Here is a tiny trained network, its code and every weight. The questions are about switching its units off for an input and a class, where a switched-off unit gives its printed mean instead of its output.

import numpy as np


def w(rows, s, z=0):
    codes = np.array(rows[::2]) - 128.0
    scale = np.full(codes.shape[1], s)
    scale[-1] = z or s
    return codes * scale


def norm(h):
    return h / np.sqrt((h * h).mean(-1, keepdims=True) + 1e-5)


def f(y):
    return np.maximum(y, 0)


def log_softmax(a):
    a = a - a.max(-1, keepdims=True)
    return a - np.log(np.exp(a).sum(-1, keepdims=True))


def net(x, mask):
    res = np.array(x, float).reshape(1, 8) / 4 @ E
    u = 0
    for l in range(4):
        y = f(norm(res) @ A[l][:, :-1].T + A[l][:, -1])
        res = res + np.where(mask[u : u + 8], y, B[l][:, -1]) @ B[l][:, :-1]
        u += 8
    return log_softmax(norm(res)[-1] @ U[:, :-1].T + U[:, -1])


A, B = {}, {}
E = w([
[153,146,132,88,50,95,132,136,186,192],'x0',
[178,138,116,99,156,124,72,113,47,98],'x1',
[127,97,95,34,135,3,44,85,127,161],'x2',
[149,114,69,185,78,95,125,61,72,121],'x3',
[40,166,91,95,86,126,73,116,101,54],'x4',
[96,101,140,188,165,162,157,147,106,136],'x5',
[104,45,199,96,93,120,111,131,64,156],'x6',
[172,194,83,112,146,108,120,134,185,148],'x7',
],0.006)
A[0] = w([
[56,143,123,149,116,119,73,163,185,179,56],'0.n0',
[127,206,98,131,92,160,158,132,139,73,2],'0.n1',
[142,135,114,151,123,145,131,140,116,151,54],'0.n2',
[116,145,122,92,126,110,72,118,115,80,71],'0.n3',
[169,128,135,156,169,198,183,132,152,167,66],'0.n4',
[125,177,90,61,163,116,40,134,98,112,80],'0.n5',
[94,129,114,147,135,87,62,134,83,178,33],'0.n6',
[203,173,121,126,140,114,172,127,254,155,112],'0.n7',
],0.0069,0.0039)
B[0] = w([
[105,108,150,73,107,99,217,59,193,92,167],'0.n0',
[153,67,107,178,106,31,82,183,134,147,170],'0.n1',
[122,125,219,143,102,67,144,86,147,3,133],'0.n2',
[109,165,153,96,135,172,79,141,61,101,180],'0.n3',
[176,178,150,100,180,180,100,156,107,142,209],'0.n4',
[115,180,171,63,142,167,93,175,26,114,222],'0.n5',
[128,78,124,110,161,88,115,172,168,116,162],'0.n6',
[183,168,87,169,170,164,102,109,223,202,254],'0.n7',
],0.0058,0.0053)
A[1] = w([
[120,139,131,220,165,186,180,165,80,126,138],'1.n0',
[61,89,132,102,113,138,131,116,126,118,10],'1.n1',
[162,169,62,216,83,146,134,87,79,147,65],'1.n2',
[118,57,134,254,242,157,146,99,50,112,172],'1.n3',
[155,12,156,80,190,37,108,97,55,203,13],'1.n4',
[127,132,92,114,197,147,200,155,108,59,17],'1.n5',
[144,89,227,151,87,231,189,134,107,178,119],'1.n6',
[176,16,227,129,73,113,172,169,111,174,123],'1.n7',
],0.0096,0.0013)
B[1] = w([
[122,106,87,128,134,149,205,141,61,112,237],'1.n0',
[95,130,165,65,165,139,128,107,188,124,166],'1.n1',
[140,100,134,145,87,72,116,71,119,62,188],'1.n2',
[152,230,120,45,205,174,201,109,154,53,254],'1.n3',
[137,27,113,192,118,41,18,170,111,206,251],'1.n4',
[91,107,177,122,113,168,123,84,109,200,179],'1.n5',
[93,121,207,106,133,150,176,135,29,96,238],'1.n6',
[91,189,172,255,85,173,101,81,123,112,212],'1.n7',
],0.0095,0.0073)
A[2] = w([
[126,113,105,206,83,214,179,175,145,165,81],'2.n0',
[149,95,75,142,81,150,148,136,185,94,49],'2.n1',
[100,99,99,116,117,107,190,147,255,169,28],'2.n2',
[222,188,174,189,216,213,209,230,204,206,83],'2.n3',
[213,184,96,150,85,126,121,72,232,155,3],'2.n4',
[78,74,60,112,182,163,237,203,181,152,37],'2.n5',
[176,105,120,142,95,101,188,119,184,183,100],'2.n6',
[162,61,96,210,191,152,189,124,135,85,4],'2.n7',
],0.0093,0.0012)
B[2] = w([
[103,137,108,84,175,93,115,135,127,150,165],'2.n0',
[131,143,128,189,86,121,100,137,134,100,141],'2.n1',
[121,98,109,143,107,113,144,109,156,127,164],'2.n2',
[78,130,130,158,186,165,4,61,177,138,251],'2.n3',
[153,114,94,104,115,129,195,172,146,155,181],'2.n4',
[133,86,135,138,98,99,118,117,141,173,171],'2.n5',
[79,107,142,80,104,99,183,99,120,103,156],'2.n6',
[132,203,169,121,136,74,157,147,146,124,171],'2.n7',
],0.013,0.011)
A[3] = w([
[39,136,172,37,72,124,190,165,214,153,231],'3.n0',
[74,105,121,114,65,216,89,133,34,91,92],'3.n1',
[153,17,93,127,30,143,223,122,220,136,67],'3.n2',
[204,64,88,31,206,50,125,152,91,178,2],'3.n3',
[254,206,61,66,126,83,159,101,192,166,96],'3.n4',
[243,157,151,137,167,249,204,123,95,97,7],'3.n5',
[143,44,78,46,57,139,53,141,112,128,29],'3.n6',
[148,48,58,250,64,109,126,164,153,172,123],'3.n7',
],0.009,0.00094)
B[3] = w([
[96,164,115,181,200,191,231,26,133,154,247],'3.n0',
[207,126,115,53,143,54,161,157,62,177,249],'3.n1',
[65,22,108,63,80,73,224,136,161,228,210],'3.n2',
[162,191,55,63,116,63,90,99,125,51,248],'3.n3',
[138,128,118,201,106,176,157,201,253,4,227],'3.n4',
[52,137,226,90,61,161,200,188,130,131,254],'3.n5',
[191,142,119,140,238,84,102,147,130,71,249],'3.n6',
[127,92,175,118,29,139,172,84,24,188,232],'3.n7',
],0.0082,0.005)
U = w([
[190,171,77,150,112,110,168,177,200,4,113],'0',
[212,130,56,37,173,22,23,164,50,86,139],'1',
[138,45,89,166,90,236,83,224,106,134,2],'2',
[96,34,61,142,42,105,247,97,231,198,145],'3',
[137,18,191,247,33,51,57,117,36,204,135],'4',
[167,156,58,144,129,246,68,200,173,136,78],'5',
[63,144,158,181,255,187,59,47,222,187,158],'6',
[65,203,224,90,187,223,241,119,26,78,160],'7',
],0.0076,0.0073)

Each question gives the input, the list of numbers given to net, and the class t.
The units are the neurons (one row each of A and B). Each row of codes is followed by its name. A weight is (code - 128) times the scale printed after its matrix; where a second scale follows, it is the last column's (A, B and U).
mask holds one flag per neuron, layer by layer. A switched-off neuron (its flag False) gives its mean, the last column of its row in B, instead of its output. The means were averaged over made-up inputs and are rounded, as every weight is.
A unit's drop is (log p(t) with every unit on - log p(t) with that unit switched off) / (log p(t) with every unit on - log p(t) with every unit switched off).
The circuit of an input: a set's keep is (log p(t) with only the set's units on - log p(t) with every unit switched off) / (log p(t) with every unit on - log p(t) with every unit switched off). Starting from the 12 units with the biggest drops (on a tie, the unit counted first), units are removed one at a time, each time the one whose removal leaves the highest keep (on an exact tie, the one counted first), for as long as the keep stays at least 0.8.
circuit, biggest first: the units of the circuit, biggest drop first
k most important neurons: the k neurons with the biggest drops, biggest first
k most important neurons of layer l: the k neurons of layer l with the biggest drops, biggest first
drop when u is switched off: that unit's drop, to one decimal
input [1,-3,4,1,-8,-8,-2,-7], class 4: circuit, biggest first : 1.n4
input [0,-4,7,-7,1,-5,-2,0], class 3: 3 most important neurons : 2.n3, 1.n6, 0.n0
input [-1,8,7,2,-7,3,3,0], class 4: 2 most important neurons of layer 1 : 1.n4, 1.n7
input [-4,-7,3,3,3,-5,2,-7], class 4: 4 most important neurons : 1.n4, 1.n3, 2.n3, 2.n7
input [-5,-2,5,8,2,1,4,2], class 1: circuit, biggest first : 3.n3, 1.n7
input [-5,-2,8,6,-5,-1,0,-6], class 4: 3 most important neurons : 1.n4, 1.n7, 3.n7
input [8,0,-1,7,6,-2,1,2], class 3: 3 most important neurons : 1.n6, 2.n3, 1.n4
input [-6,3,-8,6,-4,-6,-8,7], class 0: 3 most important neurons : 1.n2, 3.n4, 1.n6
input [1,1,-2,3,4,-2,-2,3], class 0: 3 most important neurons of layer 1 : 1.n4, 1.n6, 1.n0
input [8,-6,-3,8,-7,7,3,7], class 6: 3 most important neurons : 0.n7, 2.n3, 0.n4
input [-3,-3,5,2,2,2,5,4], class 4: 3 most important neurons : 1.n4, 1.n3, 3.n7
input [0,3,-1,-1,-1,-7,-5,-5], class 0: 4 most important neurons : 2.n3, 1.n4, 1.n6, 0.n1
input [0,-7,6,-8,-4,3,8,4], class 4: 2 most important neurons of layer 1 : 1.n4, 1.n7
input [6,1,8,4,1,-2,-4,6], class 0: 2 most important neurons : 3.n4, 0.n5
input [-1,6,8,-2,-8,2,-8,-4], class 1: circuit, biggest first : 3.n3
input [-1,-4,7,2,5,-6,-4,-6], class 1: 2 most important neurons : 2.n3, 1.n3
input [2,3,-6,2,5,-2,-2,-2], class 0: circuit, biggest first : 0.n1, 1.n6, 2.n3
input [-1,-4,5,6,6,-2,1,3], class 1: 2 most important neurons : 2.n3, 1.n3
input [4,0,6,-6,-2,-8,0,-1], class 0: circuit, biggest first : 3.n4, 2.n3
input [2,-3,-2,2,-7,4,0,-5], class 7: circuit, biggest first : 1.n6
input [-3,6,-3,5,-2,-5,-8,-1], class 0: 2 most important neurons of layer 1 : 1.n6, 1.n2
input [6,-7,-7,7,-6,-7,3,4], class 6: 3 most important neurons : 2.n3, 0.n7, 1.n6
input [-1,4,3,1,-1,-1,5,-5], class 4: 2 most important neurons : 1.n4, 1.n7
input [-4,-1,6,-4,2,4,4,-6], class 4: 3 most important neurons of layer 1 : 1.n4, 1.n7, 1.n0
input [-1,1,-2,-4,8,-4,-1,2], class 1: 2 most important neurons of layer 3 : 3.n1, 3.n5
input [-7,5,2,6,3,-2,4,-5], class 1: drop when 1.n4 is switched off : 0.1
